Here is a tiny trained network, its code and every weight. The questions are about switching its units off for an input and a class, where a switched-off unit gives its printed mean instead of its output.

import numpy as np


def w(rows, s, z=0):
    codes = np.array(rows[::2]) - 128.0
    scale = np.full(codes.shape[1], s)
    scale[-1] = z or s
    return codes * scale


def norm(h):
    return h / np.sqrt((h * h).mean(-1, keepdims=True) + 1e-5)


def f(y):
    return y / 2 * (1 + np.tanh(0.7978845608 * (y + 0.044715 * y**3)))


def log_softmax(a):
    a = a - a.max(-1, keepdims=True)
    return a - np.log(np.exp(a).sum(-1, keepdims=True))


def net(x, mask):
    res = np.array(x, float).reshape(1, 3) / 4 @ E
    u = 0
    for l in range(3):
        y = f(norm(res) @ A[l][:, :-1].T + A[l][:, -1])
        res = res + np.where(mask[u : u + 8], y, B[l][:, -1]) @ B[l][:, :-1]
        u += 8
    return log_softmax(norm(res)[-1] @ U[:, :-1].T + U[:, -1])


A, B = {}, {}
E = w([
[158,83,253],'x0',
[149,238,124],'x1',
[176,101,150],'x2',
],0.0045)
A[0] = w([
[141,57,219,47],'L0N0',
[93,164,117,10],'L0N1',
[132,103,97,50],'L0N2',
[99,192,96,55],'L0N3',
[129,153,118,82],'L0N4',
[118,105,254,5],'L0N5',
[141,114,190,84],'L0N6',
[128,128,128,128],'L0N7',
],0.0082,0.0028)
B[0] = w([
[63,218,149,255],'L0N0',
[88,144,119,103],'L0N1',
[74,110,138,105],'L0N2',
[92,211,172,180],'L0N3',
[132,145,139,119],'L0N4',
[64,77,254,224],'L0N5',
[136,131,141,160],'L0N6',
[128,128,128,128],'L0N7',
],0.0051,0.0024)
A[1] = w([
[128,128,128,128],'L1N0',
[128,128,128,128],'L1N1',
[164,136,137,92],'L1N2',
[238,195,202,125],'L1N3',
[77,7,1,64],'L1N4',
[162,137,138,92],'L1N5',
[47,41,55,2],'L1N6',
[166,138,182,113],'L1N7',
],0.0058,0.0037)
B[1] = w([
[128,128,128,128],'L1N0',
[128,128,128,128],'L1N1',
[153,133,140,92],'L1N2',
[237,62,92,252],'L1N3',
[134,2,89,227],'L1N4',
[155,132,137,93],'L1N5',
[184,88,93,129],'L1N6',
[176,93,136,151],'L1N7',
],0.0049,0.0016)
A[2] = w([
[128,183,190,116],'L2N0',
[137,104,163,110],'L2N1',
[137,164,62,87],'L2N2',
[76,215,77,4],'L2N3',
[129,153,113,76],'L2N4',
[130,125,128,120],'L2N5',
[166,58,197,108],'L2N6',
[129,102,254,115],'L2N7',
],0.0096,0.0022)
B[2] = w([
[118,48,100,180],'L2N0',
[108,137,150,146],'L2N1',
[53,147,143,166],'L2N2',
[31,200,143,196],'L2N3',
[118,143,121,125],'L2N4',
[128,128,130,126],'L2N5',
[84,167,144,211],'L2N6',
[74,98,255,254],'L2N7',
],0.0073,0.0046)
U = w([
[218,163,63,2],'0',
[123,3,42,163],'1',
[67,198,88,214],'2',
[234,112,171,43],'3',
[103,70,252,213],'4',
],0.019,0.0047)

Each question gives the input, the list of numbers given to net, and the class t.
The units are the neurons (one row each of A and B). Each row of codes is followed by its name. A weight is (code - 128) times the scale printed after its matrix; where a second scale follows, it is the last column's (A, B and U).
mask holds one flag per neuron, layer by layer. A switched-off neuron (its flag False) gives its mean, the last column of its row in B, instead of its output. The means were averaged over made-up inputs and are rounded, as every weight is.
A unit's drop is (log p(t) with every unit on - log p(t) with that unit switched off) / (log p(t) with every unit on - log p(t) with every unit switched off).
The circuit of an input: a set's keep is (log p(t) with only the set's units on - log p(t) with every unit switched off) / (log p(t) with every unit on - log p(t) with every unit switched off). Starting from the 12 units with the biggest drops (on a tie, the unit counted first), units are removed one at a time, each time the one whose removal leaves the highest keep (on an exact tie, the one counted first), for as long as the keep stays at least 0.8.
circuit, biggest first: the units of the circuit, biggest drop first
most important unit: the unit with the biggest drop
k most important neurons: the k neurons with the biggest drops, biggest first
top k neurons in layer l: the k neurons of layer l with the biggest drops, biggest first
drop of u: that unit's drop, to one decimal
input [2,3,-5], class 2: circuit, biggest first => (L0N5, L2N7)
input [-2,5,5], class 0: circuit, biggest first => (L1N3, L2N7)
input [2,4,-2], class 3: 4 most important neurons => (L1N3, L0N0, L0N5, L2N7)
input [-3,7,8], class 0: top neuron in layer 2 => (L2N7)
input [-1,-8,1], class 1: circuit, biggest first => (L2N7, L0N5)
input [-4,-3,-6], class 1: 4 most important neurons => (L0N0, L1N4, L2N6, L1N6)
input [2,3,-8], class 2: 2 most important neurons => (L0N5, L2N7)
input [-1,5,4], class 0: circuit, biggest first => (L2N7, L1N3)
input [4,7,-4], class 3: 4 most important neurons => (L1N3, L0N0, L2N3, L0N5)
input [0,-2,-1], class 1: 2 most important neurons => (L0N5, L0N3)
input [0,-5,0], class 1: top 2 neurons in layer 1 => (L1N4, L1N6)
input [-8,-4,2], class 1: 2 most important neurons => (L1N4, L0N0)
input [-8,-2,7], class 1: 2 most important neurons => (L1N4, L0N0)
input [0,5,1], class 0: top 2 neurons in layer 0 => (L0N0, L0N5)
input [0,8,3], class 0: top 2 neurons in layer 0 => (L0N0, L0N5)
input [0,7,2], class 0: most important unit => L1N3
input [-2,1,4], class 0: 2 most important neurons => (L2N7, L0N0)
input [3,8,5], class 3: drop of L1N3 => 0.5
input [1,8,8], class 3: drop of L0N5 => -0.1
